Below is a small trained network, with its code and all its weights. Each question gives an input and a target symbol and asks what happens when units are switched off, that is, made to give their printed mean instead of their output.

import numpy as np


def w(rows, s, z=0):
    codes = np.array(rows[::2]) - 128.0
    scale = np.full(codes.shape[1], s)
    scale[-1] = z or s
    return codes * scale


def norm(h):
    return h / np.sqrt((h * h).mean(-1, keepdims=True) + 1e-5)


def f(y):
    return np.maximum(y, 0)


def softmax(a):
    e = np.exp(a - a.max(-1, keepdims=True))
    return e / e.sum(-1, keepdims=True)


def log_softmax(a):
    a = a - a.max(-1, keepdims=True)
    return a - np.log(np.exp(a).sum(-1, keepdims=True))


def net(x, mask):
    ids = ['ΓΔΘΞΣαβεζηλπτφω'.index(c) for c in x.split()]
    T = len(ids)
    res = E[ids] + P[:T]
    u = 0
    for l in range(2):
        r = norm(res)
        for j in range(3):
            rows = slice(2 * j, 2 * j + 2)
            q, k, v = (r @ M[l][rows].T for M in (Q, K, V))
            z = softmax(np.where(np.tri(T) > 0, q @ k.T / 2**0.5, -1e9)) @ v
            o = O[l][rows]
            res = res + np.where(mask[u + j], z, o[:, -1]) @ o[:, :-1]
        u += 3
        y = f(norm(res) @ A[l][:, :-1].T + A[l][:, -1])
        res = res + np.where(mask[u : u + 12], y, B[l][:, -1]) @ B[l][:, :-1]
        u += 12
    return log_softmax(norm(res)[-1] @ U[:, :-1].T + U[:, -1])


Q, K, V, O, A, B = {}, {}, {}, {}, {}, {}
E = w([
[96,253,207,145,86,165,96,69],'Γ',
[198,249,191,127,56,79,41,91],'Δ',
[66,226,119,151,171,31,143,179],'Θ',
[75,130,180,170,76,217,121,122],'Ξ',
[200,178,208,122,137,120,117,50],'Σ',
[151,152,220,162,112,145,105,51],'α',
[82,227,114,244,130,36,79,211],'β',
[131,202,184,114,191,149,198,120],'ε',
[195,217,153,168,32,139,37,242],'ζ',
[76,109,133,122,75,18,98,103],'η',
[74,151,161,149,185,69,160,48],'λ',
[214,171,54,79,89,138,194,151],'π',
[147,127,22,104,32,81,155,94],'τ',
[162,94,72,171,128,85,163,47],'φ',
[223,90,101,138,150,109,164,110],'ω',
],0.016)
P = w([
[194,194,129,223,144,91,120,127],'0',
[171,176,118,186,165,122,80,125],'1',
[146,157,159,248,105,110,173,145],'2',
[176,148,133,153,164,129,93,118],'3',
[140,132,168,199,111,117,178,132],'4',
[173,125,141,118,165,138,104,103],'5',
[136,108,180,157,114,115,192,123],'6',
[161,101,151,83,167,151,117,98],'7',
[108,76,192,128,99,130,207,121],'8',
[136,70,150,59,159,170,141,99],'9',
[102,45,214,78,99,133,220,108],'10',
],0.015)
Q[0] = w([
[169,115,115,162,77,116,237,109],'L0H0',
[137,112,58,143,143,159,101,115],'L0H0',
[115,176,69,52,157,183,36,126],'L0H1',
[159,146,202,102,94,168,102,126],'L0H1',
[144,120,106,90,113,180,3,141],'L0H2',
[136,163,74,97,159,146,111,196],'L0H2',
],0.045)
K[0] = w([
[171,20,83,98,111,166,179,92],'L0H0',
[149,169,81,181,139,121,62,152],'L0H0',
[173,254,151,165,93,174,51,152],'L0H1',
[150,102,183,81,89,165,155,113],'L0H1',
[165,184,138,133,33,179,37,124],'L0H2',
[139,186,88,209,155,115,70,179],'L0H2',
],0.039)
V[0] = w([
[226,107,13,108,102,165,184,172],'L0H0',
[237,16,234,179,177,163,67,241],'L0H0',
[237,67,174,154,213,205,179,226],'L0H1',
[138,8,77,186,181,21,154,112],'L0H1',
[77,246,85,58,172,113,209,141],'L0H2',
[106,88,94,184,191,110,180,4],'L0H2',
],0.021)
O[0] = w([
[119,116,69,97,120,120,248,107,121],'L0H0',
[36,112,82,35,178,191,94,137,103],'L0H0',
[179,71,110,149,145,202,109,166,141],'L0H1',
[130,17,107,118,81,47,103,149,155],'L0H1',
[197,161,171,131,172,51,165,205,149],'L0H2',
[150,72,185,192,200,169,146,86,253],'L0H2',
],0.014,0.016)
A[0] = w([
[62,147,124,171,119,119,113,245,108],'L0N0',
[105,149,122,165,188,75,105,182,98],'L0N1',
[32,117,35,143,171,127,240,148,62],'L0N2',
[48,40,81,145,131,115,159,183,91],'L0N3',
[248,141,107,6,169,125,82,21,59],'L0N4',
[42,70,162,178,147,139,137,122,70],'L0N5',
[108,129,100,48,216,96,193,164,134],'L0N6',
[251,147,71,62,175,90,63,22,2],'L0N7',
[101,181,108,121,121,80,75,79,113],'L0N8',
[172,137,201,87,150,175,108,44,116],'L0N9',
[120,103,84,120,115,62,136,37,120],'L0N10',
[169,102,131,152,90,212,99,187,163],'L0N11',
],0.025,0.007)
B[0] = w([
[143,125,57,93,164,164,102,181,159],'L0N0',
[106,139,178,188,171,194,134,158,193],'L0N1',
[240,108,182,25,164,133,95,125,195],'L0N2',
[71,92,17,101,188,154,128,105,187],'L0N3',
[232,144,136,223,87,141,86,158,154],'L0N4',
[164,120,157,130,120,88,36,166,204],'L0N5',
[150,73,153,142,96,237,58,99,182],'L0N6',
[216,164,38,136,165,122,79,109,135],'L0N7',
[63,96,98,78,158,77,113,53,166],'L0N8',
[154,130,143,254,135,178,108,158,248],'L0N9',
[113,111,109,173,95,136,228,200,198],'L0N10',
[111,141,122,7,133,136,160,153,213],'L0N11',
],0.031,0.016)
Q[1] = w([
[127,177,134,81,92,120,98,2],'L1H0',
[186,159,105,57,138,143,151,138],'L1H0',
[108,88,106,156,113,19,118,148],'L1H1',
[53,63,82,162,138,172,96,94],'L1H1',
[69,82,185,156,141,118,170,175],'L1H2',
[130,57,209,121,127,116,145,128],'L1H2',
],0.05)
K[1] = w([
[79,242,110,51,88,107,83,197],'L1H0',
[102,117,87,90,32,61,164,85],'L1H0',
[108,104,132,254,152,118,127,111],'L1H1',
[97,41,6,114,159,91,140,147],'L1H1',
[33,171,102,64,108,48,131,176],'L1H2',
[87,100,114,22,67,86,88,163],'L1H2',
],0.039)
V[1] = w([
[158,4,133,99,117,112,74,122],'L1H0',
[69,126,145,98,175,173,174,98],'L1H0',
[126,66,143,193,194,170,181,55],'L1H1',
[80,104,59,141,238,102,136,121],'L1H1',
[135,159,102,61,8,88,81,242],'L1H2',
[206,139,149,129,96,138,120,115],'L1H2',
],0.017)
O[1] = w([
[125,60,83,120,193,99,113,50,254],'L1H0',
[86,117,172,108,162,137,173,116,57],'L1H0',
[111,41,11,237,120,83,218,107,227],'L1H1',
[53,56,39,109,128,78,106,228,218],'L1H1',
[150,214,236,3,62,124,33,178,62],'L1H2',
[210,111,180,185,105,136,153,107,134],'L1H2',
],0.0074,0.0071)
A[1] = w([
[178,187,167,130,50,74,240,114,35],'L1N0',
[83,162,139,135,152,158,67,65,140],'L1N1',
[112,152,66,115,160,89,56,142,68],'L1N2',
[2,97,217,104,91,84,136,132,3],'L1N3',
[240,134,172,73,99,88,160,71,46],'L1N4',
[72,145,164,197,61,92,65,93,73],'L1N5',
[192,214,107,172,142,11,74,162,111],'L1N6',
[144,73,97,107,105,29,82,198,49],'L1N7',
[153,131,110,154,71,120,66,61,56],'L1N8',
[79,146,114,190,82,203,124,94,61],'L1N9',
[178,157,129,197,97,109,167,81,111],'L1N10',
[124,156,48,23,52,120,151,165,195],'L1N11',
],0.025,0.0071)
B[1] = w([
[146,98,152,99,57,119,121,253,236],'L1N0',
[118,147,91,144,62,120,168,128,235],'L1N1',
[130,117,168,123,94,112,80,154,192],'L1N2',
[76,116,182,37,139,150,168,137,158],'L1N3',
[138,156,173,193,115,153,185,73,226],'L1N4',
[103,103,208,159,165,131,92,105,228],'L1N5',
[146,135,69,64,137,66,159,77,252],'L1N6',
[81,143,94,174,169,151,174,109,232],'L1N7',
[144,63,151,133,99,150,156,137,168],'L1N8',
[132,113,99,50,108,151,155,129,223],'L1N9',
[118,131,134,142,128,132,67,179,254],'L1N10',
[186,139,226,169,151,136,105,120,222],'L1N11',
],0.044,0.0086)
U = w([
[81,227,124,188,128,132,140,54,184],'Γ',
[130,126,110,113,65,79,93,55,251],'Δ',
[166,190,94,96,191,63,151,124,225],'Θ',
[79,174,89,75,90,183,185,106,213],'Ξ',
[222,152,36,169,112,131,64,135,95],'Σ',
[73,50,170,184,37,215,67,108,3],'α',
[50,147,95,118,132,115,39,190,150],'β',
[119,179,158,165,255,185,176,215,64],'ε',
[128,188,219,26,139,124,35,152,128],'ζ',
[17,116,216,81,154,127,177,102,169],'η',
[144,77,210,206,181,51,62,99,60],'λ',
[189,94,198,137,131,154,235,14,102],'π',
[150,83,176,120,50,76,169,212,153],'τ',
[94,65,58,216,145,119,216,113,124],'φ',
[169,12,120,22,171,135,98,143,110],'ω',
],0.0075,0.0041)

Each question gives the input, a string of symbols that net reads in full, and the target symbol t.
The units are the heads (2 rows each of Q, K, V and O) and the neurons (one row each of A and B). Each row of codes is followed by its name. A weight is (code - 128) times the scale printed after its matrix; where a second scale follows, it is the last column's (O, A, B and U).
mask holds one flag per unit, layer by layer, with each layer's heads first. A switched-off unit (its flag False) gives its mean, the last column of its rows in O or B, instead of its output. The means were averaged over made-up inputs and are rounded, as every weight is.
A unit's drop is (log p(t) with every unit on - log p(t) with that unit switched off) / (log p(t) with every unit on - log p(t) with every unit switched off).
The circuit of an input: a set's keep is (log p(t) with only the set's units on - log p(t) with every unit switched off) / (log p(t) with every unit on - log p(t) with every unit switched off). Starting from the 12 units with the biggest drops (on a tie, the unit counted first), units are removed one at a time, each time the one whose removal leaves the highest keep (on an exact tie, the one counted first), for as long as the keep stays at least 0.8.
units of the circuit, in order: the units of the circuit, biggest drop first
unit that matters most: the unit with the biggest drop
k most important neurons: the k neurons with the biggest drops, biggest first
k most important neurons of layer l: the k neurons of layer l with the biggest drops, biggest first
which heads matter: for each layer, one digit per head in row order, 1 if its drop is at least 0.15 and else 0, layers parted by /
input Γ β α λ φ Σ ζ β π λ Ξ, target π: 2 most important neurons : [L0N2, L1N4]
input ζ α ε Σ τ Θ λ Γ η, target λ: which heads matter : 101 / 000
input Γ η α ε ε β, target β: 2 most important neurons : [L0N0, L1N2]
input τ ε Σ λ ε β Δ ω α, target ω: 2 most important neurons : [L0N3, L0N2]
input λ ε ε ω Ξ β ε ω φ φ λ, target φ: which heads matter : 010 / 000
input π α η φ Ξ α ε Σ ε Ξ Δ, target ε: unit that matters most : L0H1
input η β λ ε Σ α τ π, target π: 2 most important neurons : [L0N2, L1N4]
input β ε Γ Σ Σ α ζ λ Ξ τ α, target τ: units of the circuit, in order : [L0H0, L1N0]
input Σ λ ε ε η ε Ξ Ξ ω Σ π, target ω: units of the circuit, in order : [L0H0, L0N2]
input ω α π ω η η ε φ α η ε, target η: which heads matter : 010 / 000
input Δ ε ω η φ β α ε ε Σ η, target η: which heads matter : 110 / 000
input ω Σ Δ ε ω Ξ Ξ, target ω: units of the circuit, in order : [L0H0, L0N2]
input ω ω α Ξ, target Ξ: units of the circuit, in order : [L0H1, L0H2, L1N9]
input π Δ τ Ξ Σ Γ ζ Δ η ζ β, target η: unit that matters most : L0H1
input ε Σ λ φ ζ, target φ: units of the circuit, in order : [L0H1, L1N7]
input λ ε τ α, target α: 2 most important neurons : [L0N9, L1N9]
input λ φ ε Δ ε φ λ Θ, target Θ: which heads matter : 101 / 000
input Γ ε ε α Σ Δ α ε Σ Ξ ε, target ε: 2 most important neurons : [L0N9, L0N2]
input φ φ β Σ ω ω ζ, target ω: 2 most important neurons : [L0N3, L1N11]
input ε ε ε ε Σ λ, target λ: most important neuron of layer 0 : [L0N5]
input Γ ε ε π λ ε ω Δ, target Δ: 2 most important neurons of layer 1 : [L1N6, L1N1]
input Σ η Δ, target η: units of the circuit, in order : [L0H1, L1N3, L0N8]
input Σ λ β Σ α Θ β, target β: which heads matter : 110 / 000
input Ξ ε ω ω Γ Σ φ λ, target λ: which heads matter : 101 / 000
input Σ Ξ λ Ξ ε φ λ ε Ξ, target λ: 2 most important neurons of layer 0 : [L0N5, L0N10]
input λ λ φ φ Σ ω ε, target ω: 2 most important neurons : [L0N3, L0N2]
input π Σ λ ζ β, target λ: unit that matters most : L0H0
input ζ α ζ τ ζ τ ε Σ, target Σ: 2 most important neurons of layer 0 : [L0N7, L0N4]
input ω π λ Ξ Δ α, target α: 2 most important neurons : [L0N2, L1N9]
input λ ε ε, target λ: which heads matter : 011 / 000
